Here is a tiny trained network, its code and every weight. The questions are about switching its units off for an input and a class, where a switched-off unit gives its printed mean instead of its output.

import numpy as np


def w(rows, s, z=0):
    codes = np.array(rows[::2]) - 128.0
    scale = np.full(codes.shape[1], s)
    scale[-1] = z or s
    return codes * scale


def f(y):
    return y / 2 * (1 + np.tanh(0.7978845608 * (y + 0.044715 * y**3)))


def log_softmax(a):
    a = a - a.max(-1, keepdims=True)
    return a - np.log(np.exp(a).sum(-1, keepdims=True))


def net(x, mask):
    res = np.array(x, float).reshape(1, 8) / 4 @ E
    y = f(res @ A[0][:, :-1].T + A[0][:, -1])
    res = res + np.where(mask, y, B[0][:, -1]) @ B[0][:, :-1]
    return log_softmax(res[-1] @ U[:, :-1].T + U[:, -1])


A, B = {}, {}
E = w([
[109,33,78,211,39,151,188],'x0',
[144,145,69,120,92,254,52],'x1',
[127,126,125,128,129,126,125],'x2',
[247,102,222,188,87,119,76],'x3',
[127,123,131,134,141,135,132],'x4',
[130,126,128,131,133,128,128],'x5',
[124,143,135,142,124,132,139],'x6',
[132,129,122,121,121,124,126],'x7',
],0.008)
A[0] = w([
[188,115,207,154,155,42,114,206],'N0',
[113,220,121,38,196,134,113,188],'N1',
[66,133,12,100,101,206,129,196],'N2',
[89,65,136,199,117,96,212,165],'N3',
[159,29,152,181,86,111,175,165],'N4',
[150,168,70,94,99,239,35,234],'N5',
[42,156,129,135,188,67,210,207],'N6',
[163,202,171,63,188,108,59,246],'N7',
[254,99,201,189,58,176,50,208],'N8',
[196,73,204,145,80,122,100,185],'N9',
[94,21,104,207,34,154,217,236],'N10',
[92,96,109,176,147,58,201,166],'N11',
[106,103,217,126,147,21,172,252],'N12',
[40,155,124,80,168,50,204,178],'N13',
[163,204,122,87,167,156,24,177],'N14',
],0.0065,0.0045)
B[0] = w([
[253,190,166,109,63,59,212,199],'N0',
[113,200,119,116,225,123,94,192],'N1',
[23,77,103,126,138,184,201,214],'N2',
[105,85,50,122,78,63,92,187],'N3',
[171,93,86,166,38,77,116,193],'N4',
[58,137,187,212,181,216,117,220],'N5',
[142,135,69,28,136,108,73,195],'N6',
[128,238,218,119,198,104,145,209],'N7',
[232,115,167,207,97,167,106,232],'N8',
[202,117,148,217,78,102,143,191],'N9',
[110,34,28,121,11,113,121,255],'N10',
[111,109,44,92,113,48,74,176],'N11',
[193,183,128,44,100,25,169,214],'N12',
[174,176,66,27,184,150,43,194],'N13',
[115,206,185,208,203,117,132,182],'N14',
],0.0064,0.0099)
U = w([
[149,165,102,43,170,119,80,194],'0',
[18,179,139,152,181,152,125,139],'1',
[160,167,206,100,108,83,253,138],'2',
[154,154,191,190,151,166,84,123],'3',
[83,91,54,83,94,87,90,125],'4',
[46,54,94,125,108,208,226,189],'5',
[159,99,100,164,76,64,171,4],'6',
[156,70,118,180,79,206,68,97],'7',
],0.0069,0.0015)

Each question gives the input, the list of numbers given to net, and the class t.
The units are the neurons (one row each of A and B). Each row of codes is followed by its name. A weight is (code - 128) times the scale printed after its matrix; where a second scale follows, it is the last column's (A, B and U).
mask holds one flag per neuron, in row order. A switched-off neuron (its flag False) gives its mean, the last column of its row in B, instead of its output. The means were averaged over made-up inputs and are rounded, as every weight is.
A unit's drop is (log p(t) with every unit on - log p(t) with that unit switched off) / (log p(t) with every unit on - log p(t) with every unit switched off).
The circuit of an input: a set's keep is (log p(t) with only the set's units on - log p(t) with every unit switched off) / (log p(t) with every unit on - log p(t) with every unit switched off). Starting from the 12 units with the biggest drops (on a tie, the unit counted first), units are removed one at a time, each time the one whose removal leaves the highest keep (on an exact tie, the one counted first), for as long as the keep stays at least 0.8.
circuit, biggest first: the units of the circuit, biggest drop first
most important unit: the unit with the biggest drop
top k neurons: the k neurons with the biggest drops, biggest first
drop of u: that unit's drop, to one decimal
input [-8,3,8,2,-3,-3,-7,4], class 3: top neuron -> [N2]
input [-4,-7,3,-1,-6,-5,-5,-7], class 0: circuit, biggest first -> [N13, N6]
input [0,-5,8,-3,2,4,4,-1], class 0: circuit, biggest first -> [N13, N6]
input [-2,0,6,6,7,-3,8,3], class 2: top 2 neurons -> [N0, N5]
input [-3,1,3,-8,-2,1,3,-7], class 1: circuit, biggest first -> [N2, N10]
input [-4,-7,1,-1,-1,-1,-6,6], class 0: top 2 neurons -> [N13, N6]
input [-8,-8,1,0,-1,-1,7,-7], class 0: top 2 neurons -> [N13, N6]
input [-2,-1,0,-8,5,8,1,3], class 0: top 2 neurons -> [N13, N6]
input [-1,-6,-6,-4,-8,3,-8,-7], class 0: top 2 neurons -> [N13, N10]
input [0,-5,-1,-5,-8,4,8,7], class 0: top 2 neurons -> [N13, N10]
input [-6,-1,-7,2,-8,8,-1,5], class 2: top 2 neurons -> [N0, N7]
input [-1,8,-1,7,-3,-8,6,6], class 3: top 2 neurons -> [N10, N14]
input [-7,-1,2,8,-7,8,-4,2], class 2: drop of N0 -> 0.6
input [-5,8,-8,2,-5,5,8,-1], class 3: most important unit -> N8
input [6,6,-5,-1,1,-6,-3,1], class 5: drop of N2 -> 0.3
input [0,-1,-4,-5,6,1,-4,-3], class 0: drop of N13 -> 0.4
